Each row of numbers stands for one object and depends on some of the facts below. Use the named rows to name the rest.

There are 4 kinds of fact about the objects: δ, θ, ω, Φ.
bapek | δ 2 | θ goflik | Φ 33
bapul | δ 496 | θ plilaklo | Φ 46
bebral | δ 18 | Φ 801
beklu | δ 496 | θ stovi | Φ 984
bobom | δ 2 | θ braneza | Φ 801
braneza | δ 57 | θ staropim | ω penako,fluskel,bebral,lagrego | Φ 395
brapok | δ 496 | Φ 46
bredak | δ 62 | ω teskir,bapek | Φ 46
breplel | δ 57 | Φ 984
bretras | δ 631 | Φ 33
brubim | δ 2 | Φ 984
dabrik | δ 62 | ω vaklos,klagri,liplobror,sitok | Φ 395
dazor | δ 2 | ω kliros,lagrego,trinu | Φ 33
drepen | δ 496 | Φ 46
dupom | δ 2 | θ gridrum | Φ 46
faka | δ 62 | θ flosku | ω vapla,tanem | Φ 33
fiklim | δ 62 | θ tudan | Φ 395
flikeklok | δ 2 | ω sodre,penako,mibem,plilaklo,nomor,gretak | Φ 33
flogin | δ 62 | Φ 984
flosku | δ 57 | θ raful | Φ 395
fludri | δ 631 | θ grugran | Φ 33
fluses | δ 18 | θ nomor | ω breplel,tredi,grozutur,bobom | Φ 46
fluskel | δ 62 | Φ 984
fotro | δ 2 | θ grozutur | Φ 33
gaflesu | δ 2 | θ tefas | Φ 801
gemoza | δ 2 | ω zoflu,vaklos,brapok,sitok | Φ 984
getogek | δ 465 | θ pesek | Φ 395
gigru | δ 18 | θ zeskon | Φ 984
giplo | δ 62 | ω veflodrul,tila,plene,raful,pesek | Φ 46
goflik | δ 2 | θ mekel | ω tredi,traskam | Φ 46
gostifim | δ 465 | Φ 33
graba | δ 465 | θ gigru | Φ 984
gretak | δ 465 | Φ 801
greto | δ 465 | θ karun | ω getogek,plilaklo,sotristen,tetron,rali | Φ 984
gridrum | δ 496 | θ trinu | Φ 984
grigri | δ 62 | Φ 984
grinople | δ 2 | Φ 984
grozutur | δ 2 | θ brapok | Φ 984
grugran | δ 2 | ω nupli,rira,tozis,migrebrar,rali | Φ 46
gruken | δ 465 | θ trevam | Φ 33
gugri | δ 2 | ω veven | Φ 395
guze | δ 62 | θ tredi | Φ 395
karun | δ 496 | θ losto | Φ 46
kegim | δ 2 | Φ 984
kitim | δ 465 | ω karun,bobom | Φ 33
klagri | δ 2 | Φ 33
klato | δ 2 | θ vapla | Φ 801
kliboda | δ 465 | θ zari | ω teskir,bapul,lago,brapok,bretras,naklol,guze | Φ 801
kliros | δ 2 | Φ 801
klomuk | δ 2 | θ traskam | Φ 395
kluskim | δ 2 | Φ 33
lago | δ 2 | θ trabuler | Φ 395
lagrego | δ 18 | Φ 46
limu | δ 2 | ω setul,skufli,nomor,flogin,tanem,stemil,tredi,raful | Φ 46
liplobror | δ 631 | Φ 33
lofaklor | δ 2 | θ plubur | Φ 801
loflar | δ 62 | Φ 801
losko | δ 18 | θ bapek | Φ 395
losto | δ 465 | θ lozu | ω graba,lofaklor,tredi,klomuk | Φ 33
lozu | δ 62 | θ soves | Φ 46
mekel | δ 2 | θ bobom | Φ 984
mibem | δ 62 | Φ 984
migrebrar | δ 496 | θ stose | Φ 984
mopluk | δ 62 | θ nagru | Φ 46
mustal | δ 62 | ω grigri,tozis,drepen,gigru | Φ 46
nagru | δ 2 | θ getogek | Φ 395
naklo | δ 2 | θ bebral | Φ 984
naklol | δ 465 | Φ 984
naskel | δ 18 | θ soskim | Φ 801
neskabras | δ 465 | ω nagru,liplobror,trevam | Φ 46
nomor | δ 2 | Φ 801
nupli | δ 631 | Φ 984
papul | δ 62 | θ klagri | ω tila,lozu,sepus,traskam | Φ 984
penako | δ 57 | Φ 46
pesek | δ 18 | θ bretras | Φ 984
plebo | δ 465 | Φ 984
plene | δ 62 | θ naklo | Φ 984
pliflum | δ 465 | θ traplezas | ω traskam | Φ 46
plikam | δ 62 | Φ 33
plilaklo | δ 496 | Φ 395
plise | δ 2 | ω naklo,stovi,kegim,traplezas,saritros | Φ 984
ploklos | δ 2 | ω grinople,triplobis,migrebrar,trabuler,pluful,losko | Φ 801
plubur | δ 496 | θ guze | Φ 801
pluful | δ 62 | Φ 395
posom | δ 2 | ω grigri,reklu,tila,liplobror | Φ 46
raful | δ 2 | θ losko | Φ 46
rali | δ 18 | θ votem | Φ 395
rasto | δ 631 | ω sodre,gridrum,fluskel,kluskim,brubim,nomor,veven,migrebrar,trevam,raful | Φ 984
reklu | δ 2 | θ rira | Φ 33
rira | δ 2 | θ setul | Φ 801
ruso | δ 2 | ω saritros,tetron,klomuk | Φ 395
saritros | δ 62 | θ sodre | Φ 984
sepus | δ 18 | θ mopluk | Φ 46
setul | δ 2 | θ saritros | Φ 33
sitok | δ 465 | θ naskel | Φ 984
skufli | δ 465 | θ triplobis | Φ 395
skular | δ 465 | θ tanem | ω penako,nupli,bapul,veven,traplezas,naklol | Φ 984
sodre | δ 62 | Φ 984
soskim | δ 496 | θ plikam | ω fluskel,klomuk,fiklim | Φ 33
sotristen | δ 62 | Φ 33
soves | δ 18 | Φ 395
staropim | δ 57 | Φ 801
stemil | δ 62 | θ tuvor | Φ 33
stose | δ 2 | θ penako | ω kegim,triplobis,skufli,zosu,plebo | Φ 984
stovi | δ 2 | θ grigri | Φ 46
tanem | δ 2 | Φ 395
tefas | δ 62 | θ beklu | ω grigri,kluskim | Φ 984
temal | δ 62 | ω vaklos,zeskon,lagrego | Φ 984
temos | δ 2 | θ naklol | ω kliros,tredi | Φ 984
teskir | δ 631 | Φ 984
tetron | δ 2 | Φ 395
tila | δ 62 | θ fluses | Φ 33
tozis | δ 62 | Φ 395
trabuler | δ 2 | Φ 33
traplezas | δ 465 | θ graba | Φ 801
traskam | δ 2 | Φ 984
tredi | δ 62 | θ kegim | Φ 46
trevam | δ 62 | Φ 984
tridrer | δ 2 | θ truplofla | ω zoflu,mopluk,getogek,sotristen,staropim | Φ 46
trinu | δ 2 | θ bapul | Φ 984
triplobis | δ 2 | θ dupom | Φ 33
trito | δ 2 | θ kluskim | Φ 46
truplofla | δ 631 | ω penako,kegim,votem,loflar,soves | Φ 801
tudan | δ 465 | θ klomuk | ω trito,penako,loflar,staropim | Φ 395
turis | δ 2 | ω sodre,plene,bapek | Φ 46
tuvor | δ 496 | Φ 801
vaklos | δ 18 | Φ 33
vapla | δ 57 | θ brubim | Φ 984
veflodrul | δ 631 | θ greto | Φ 46
vegroflam | δ 465 | ω naklo,breplel,brubim,nomor,flogin,tetron,klomuk | Φ 46
veven | δ 57 | Φ 33
votem | δ 2 | θ reklu | Φ 984
vuvel | δ 2 | ω gridrum,fludri,flosku,gostifim,sitok,raful | Φ 33
zake | δ 2 | ω brubim,bapul,gigru,flogin | Φ 801
zaplur | δ 2 | θ posom | Φ 395
zari | δ 2 | Φ 46
zeskon | δ 465 | θ veflodrul | Φ 33
zoflu | δ 496 | Φ 984
zosu | δ 18 | θ veven | Φ 33

Named rows:
gigru: [-23  24  19  43  14  10  30  45 -10 -11  29  11   0  14  13   5 -26 -12
   3  11  11 -24 -12  -2  22   2  10  25  11 -38  -9  -4  48]
lagrego: [-29  22  11  53  11   4  -5   8 -22 -11  10 -20  20  24  18   7 -20  -7
 -10  -1  13 -19 -13  18  -1  -6  10  14  23 -17  16  -5  26]
braneza: [ 18 -19 -36 -54   4 -20 -16 -23   4 -28   2 -18  15 -18 -13   7  22  -6
   2   4   2  -8  -2  17  12 -17  -9   3  17  13  23  13  41]
grigri: [-13  -7  -6 -13   9  -4 -17 -14  -7 -13 -15  12  -7 -10   2   4  -9  -5
  -3 -17  -3   8  10  11 -15   7  13 -10  -8 -36  19  15 -39]
pesek: [ -8  10  19  32   8  15  12  14 -18 -14  15  -9   2  14  28   8 -18 -11
  -7 -30  10 -16 -12  20   6  -2  15  40  44 -33  23 -14  36]
faka: [ 21  -5 -26 -45   8  -2  -5 -29   6 -40  12 -13  -2  -3  -3  12  26   0
   9 -13  -8   0  14   2  -2 -24  -1  17 -14  42  23  41  47]
plilaklo: [ 29  19   3  26  14  -2  -8 -52  -3 -29  -5 -10   5  18  -7   6  28   1
   0 -26  -1   2   4   0 -16 -21  10 -11 -24  16  39  34   8]
greto: [ -9   0 -31 -35  20 -24  22  28   9 -29  14  11 -13 -18  -3  -4 -33  -9
  30  -9  15 -20   3   6  45   4   4  20  12 -17 -11  29  38]
soskim: [ 10  -2 -19 -52  10 -13  13 -20  -8 -38   9 -18   2  -7   2   6  28  -6
  16  12  -2  -9  -5  12  15  -9 -12   4  45  19  31  17  22]
plikam: [ -7   8 -15  33  12 -17  -4 -16 -10 -26  12   4   8   4 -11   2  24  -2
 -10   5   2   5  -3  10  -7 -10   3 -46 -11  -1   9  11 -11]
naklo: [ 29   8  10 -34   8  25  18   8  -7 -27  -4 -18  -8   5  15  13  18   3
  -1 -44  -9   4  26 -23 -16   2   6  -2 -25 -27  23  29  -6]
breplel: [ 29   9  -2  -8  14   2   1  -4   2 -30 -20 -10  -8  -5   6   5  -6   6
   5 -46  -4   5  22   9 -15  -4  25 -11 -37  -9  27  42  -4]
lofaklor: [ -7   7   9 -13   7   6  11  19 -17 -30  17  -4   3   6   2   8  29   2
 -12  -4   1   8   4 -11   4   3  -9 -34   6 -31  -6   3 -15]
sepus: [-16  13  17  42   8  11   8  12 -18 -12  15 -15  13  23  20   6 -12  -6
  -8  -8  19 -15 -16  16  18 -11   7  19  38 -14   4 -14  56]
klato: [ -4   2   9 -14   3   6  12   8 -14 -26  13  -1   0  12   4   9  34  -1
 -14   0  -3   7   5 -12  -2   4  -7 -25   3 -27   3   5 -16]
reklu: [ -4   0  -2  -2   8   2   1 -29 -20 -28  38   3  -5  26   8  10  51   0
 -24 -23   6  12  -7  -7   4  -7 -12 -28  25 -14  -3  -3  -7]
klagri: [ 12  14   7  12   6  11  -8 -35  -9 -26   5  -6   6  20  -5  17  42   0
 -13  -4 -12   7  16 -23 -41 -15   4 -16 -16  11  34  31  -3]
grozutur: [  1  -6  17 -35   3  17  13  15 -16 -22  -3  -9 -10  -5  14   9  18   1
  -7 -12  -8   7  13  -6  -9  11  -3 -12  20 -36  14   4 -30]

Name these rows:
No name comes twice in this set of rows, the named rows included.
[ 14   1 -25 -49  18 -26   2 -12  -8 -31 -17 -36   8 -11   7   0 -17  -1
  24 -18   9 -19   6  39  31  -2   5   5  43   4  32  36  15]  vegroflam
[-15 -19  -7 -80  -8  16 -14  99 -21 -42  19 -27  15 -14  -1  12  13  10
 -10  63  -4  13  17  18   9  -5 -20  -5   6  24 -14  20  61]  goflik
[-30 -10   0 -68   6  11  10  52 -23 -41  18 -22 -15 -17  20   9   8   2
   4  25  -3   8  25   5  14  10 -14  11  37   5   2  31  10]  temos
[ 14   4 -29  -6  20 -16 -14 -34   3 -35   3 -14   1   1  -2   4  -5  -3
  13 -14   1  -7   6  26  -3 -30  16  19 -13  53  36  50  61]  kitim
[ -9  26   5  79  11  10  -3 -31  -9 -14  18  -8  14  38  10  13   0 -11
 -11  -1   1 -14  -8   6 -30 -31  21  40 -10  28  39  14  64]  vaklos

The same objects again, as new rows of numbers:
Some objects and their rows:
brubim: [-15   6  12 -11   2 -10  -2  -4   0 -16   7  -3  14   1 -28   8 -12   1
  -9  27  -9  20  -9 -27 -24   6]
rasto: [ -3   2  18  25 -18  20  -3   9   4  23  -7  15  -9  24  17 -21  32  -7
  -2 -11  -6   0  10 -38  48  -1]
bapul: [-16   2  12 -12  -8 -19 -18   2  -1 -22  -9  -1  21  -5 -12  -9 -15  -6
 -11  15 -19  14  -4 -63 -53   6]
kliboda: [ 27   7 -44  46 -56   8   3  23  39  17  -4  18 -26  12  -6 -21  30 -16
   6 -69  20 -39   4 -15  20 -21]
zosu: [ -9  -5  -4 -21  15  21  -2  -9  -6   5  10  -9 -11  -8   4  22  -1  16
   6  28  -7  -3   9  53  -2   3]
plubur: [ -1  -5   5 -15   5 -30   0   3  34 -25   7  16  20  -2 -11  -3 -13 -12
  -8 -23   3  11 -18 -47 -55  10]
votem: [ -5  -5   8 -16   5  -7 -10  -7   1 -24   6   8   9  -4 -13   4 -14  -2
 -12  23 -10  13 -11 -14 -28  15]
truplofla: [ 14  -3   8  29 -18  -2  17  19  30  28  -7   3   0  27  18  -8  33 -11
   3 -38   7  -3  -5 -64  40  -6]
stovi: [-11  -1  11 -21   3 -19 -11   2 -11 -14  -4  -7  12  -9 -11  -4  -9  -3
  -3  23 -14  -1  -3 -45 -47   6]
vuvel: [ -2  -5  -2  21  13  14  -5   3 -26   3 -12  44 -15  12   3 -61 -18  -5
  -6   8 -28  27  -9 -10  28  11]
gostifim: [-33  22 -38  18 -51  24 -14  -3  13  -5   8   0 -28  -9 -24  29  -3   4
   5 -24  10  -4  28  36  -6 -17]
gemoza: [ 26 -10  -5  33  -3  -4  -2   2 -15   7 -16  45  -8  11  21 -64 -12 -12
 -11  12 -23  20 -11 -20  28   9]
fluses: [ 16   3   4   2  40   4  13  13 -51  23 -25   9  -9   4   0 -16   9  -8
   6   5   7 -49   5 -31  58  -6]
tefas: [ 37 -17  -3  21  15  18  16   3 -10  41 -13   9 -13  10  42 -17  17   4
   5  39  -2 -18   3  19  60  -4]
papul: [ 37 -13  -4  17  46  13  18   0 -26  33 -23  23 -23   0  44 -24   9  -1
   9  14   9 -34   9  33  76   7]
tozis: [ 23 -13   2  -8  23   6  13 -11   6  15  16 -41   8   0  31  26  12  13
  11   4  20   5 -12  79  17 -14]
limu: [  4   4  15   1  37  -6  -2  15 -51   1 -23  23   1  12 -11 -52  -4 -13
  -5  -3 -15 -21 -10 -75  24   7]
kitim: [-18  30 -34  44 -32  37 -10  11 -15  16  -6  23 -43   8 -25 -24   2 -10
   4 -39   3 -18  19  13  63 -21]

Name these rows:
No name comes twice in this set of rows, the named rows included.
[ -2   4  11  -1  20 -16   0  -6  -3 -22  14 -12  22   2 -12  -7 -20  -2
  -7 -22   8  43 -29  28 -16  -4]  tanem
[-27  -1   0   5 -10  13  -7 -11  15   2  -2  11 -17  -9  38  16  -6   5
   5  -8  -6  34  31  23   6   6]  liplobror
[ 16  34 -12  45 -57  17   3  18   2  19 -13  20 -21   8 -46 -24  33  -7
   7 -45  -1 -26  23  11  53 -13]  greto
[ -8  13 -27  13 -36  13 -17   2  18 -13  21 -20 -11  -3 -21  18  10  -5
   8 -79  31 -13   2  76 -10 -25]  skufli
[ -1   1   5 -11  13 -27  11   4  23 -21  12  -2  27   5 -15   8  -3  -3
  -5   1   7   6 -25 -56 -41   2]  nomor
[ 13   8  30   3  38   5   2  13 -26  -9  13  -3  14  28 -25 -52   3  -9
  -8 -34  -2  15 -46  -5  39  -4]  ruso
[ 15 -12   5 -18   6   3  12  -5  -3  20  -6 -37   1 -12  29  41  18  11
  12  45   3 -35  14  -3  -5  -2]  mopluk
[-16 -16  -4  -9  14  -7 -14  -1  -9 -32  22   2   7  -6  -3   7  -5  -7
 -12  35  -1  16  -6 -28 -28  14]  mekel
[ 21 -13   0 -22   9   7   3  -7   6   0  25 -31  11   0  10  10  10   7
   6 -15  16  -1 -17  76  -7 -10]  rali
[ -8   4   8   3   4  19  -5   7 -24   1  -3  29 -10  22 -19 -53  -5  -3
  -5  15 -33  23 -18 -26  26   8]  flikeklok
[  9  26 -30  46 -49   4  -6   4 -32   6 -50  24 -37   1 -10 -31 -17 -20
  28 -71  17 -60  28 -10  68   6]  pliflum

The same objects again, as new rows of numbers:
Known rows:
trevam: [  3  -6   9 -12 -20 -12  -9   8  23   4   4  37  -2  15]
sodre: [ -3  -5  11  -6 -23 -14 -10   6  29   7   4  27   1  17]
votem: [ -7 -16 -31   4  -8 -14 -12  10  28  29 -16  10 -30   4]
truplofla: [-18 -28   7 -13  14  -3 -18  -1  27  36  12 -17  24  12]
mustal: [ -9   9  25 -16   5  -4 -15   7  11  11  20   5  22  22]
ploklos: [ -7 -18  -9  -5  18 -11 -23   6  15  36  16  10  16   7]
fluskel: [  0  -6  11  -7 -21 -16  -9   4  30   8   2  34   3  11]
fludri: [-13 -20 -18  -8  -4 -11   4  15  16  44 -13 -12   0   1]
zoflu: [-10 -23  11 -25 -18   1   0   1  27  20  -2  17 -12  17]
lofaklor: [  5 -19 -20   9   1 -19  -6  14  16  42 -14  17 -10   1]
teskir: [-10 -35 -12 -15 -12  -9  -5   5  31  30  -1  15 -10   6]
breplel: [ -2 -19  20  -6 -21 -11  -2  -1  24  22   4  32  -6  10]
tuvor: [  1 -27  23 -17 -16  -1   4   4  22  31  -2  15  20  17]
tefas: [-15  17  21 -15   3  -2 -18   1  16   5   0  -6 -26  20]
guze: [  7   9  -5  -7 -19 -11  -3   4   7  19 -13  -5   0   5]
klomuk: [  0 -14 -21  11  -7 -24 -12  -6  15  48 -11  -2   3 -16]
plebo: [ -1 -28  15 -20 -29 -14  -9  18  24  21  13   1 -10  10]
papul: [-13  15  28 -12   6   1 -13   3  -3  13   9  19 -39  19]

Name these rows:
No name comes twice in this set of rows, the named rows included.
[ -8 -30 -19  -8 -11 -13   1  12  17  43   0  11  23   3]  bretras
[  1   0   4 -21 -17  -7  -8  13  19   0   6  34 -11  20]  grigri
[ -7 -18   2 -26 -17  -9  -9  25  19  17  -3 -20 -40  12]  sitok
[ -3 -23   6 -17 -23 -16  -3  29   9  32  15 -16  19   8]  gostifim
[ -1 -17  22 -12 -11  -3   8   4  24  33 -17  -3  -3  14]  plubur
[  6 -18 -17  -2   7 -15  -8  14  13  43 -19  35  -2 -11]  bobom
[ -9 -12  15 -13 -16 -11  -4   7  32  19   4   2  34  14]  penako
[ -6 -16  19 -16  -7 -13  16   6  18  28  -8  -5  -7  14]  karun
[  1 -10 -24  -7   8 -13  -8  20  14  38 -18  23  -1 -10]  raful
[-12   7  20 -21   1  -2 -20   2  18   1  17   8  -6  21]  temal
[  7  -6  18  -6 -14 -14  -6  11  24  14   6  25  28  15]  loflar
[  1  12   3  -9 -10 -10   2  20   1  16  -7  14  -4  15]  tila
[  1  11   5  -1 -16 -15   4  15  10  22  -5   8  14  12]  stemil
[-13 -11 -21 -12   9 -11 -26  -6  12  33  12 -17  26  -1]  gugri
[  6 -33  16 -17 -24 -16  -7  22  19  33  13  -5  10   9]  gretak

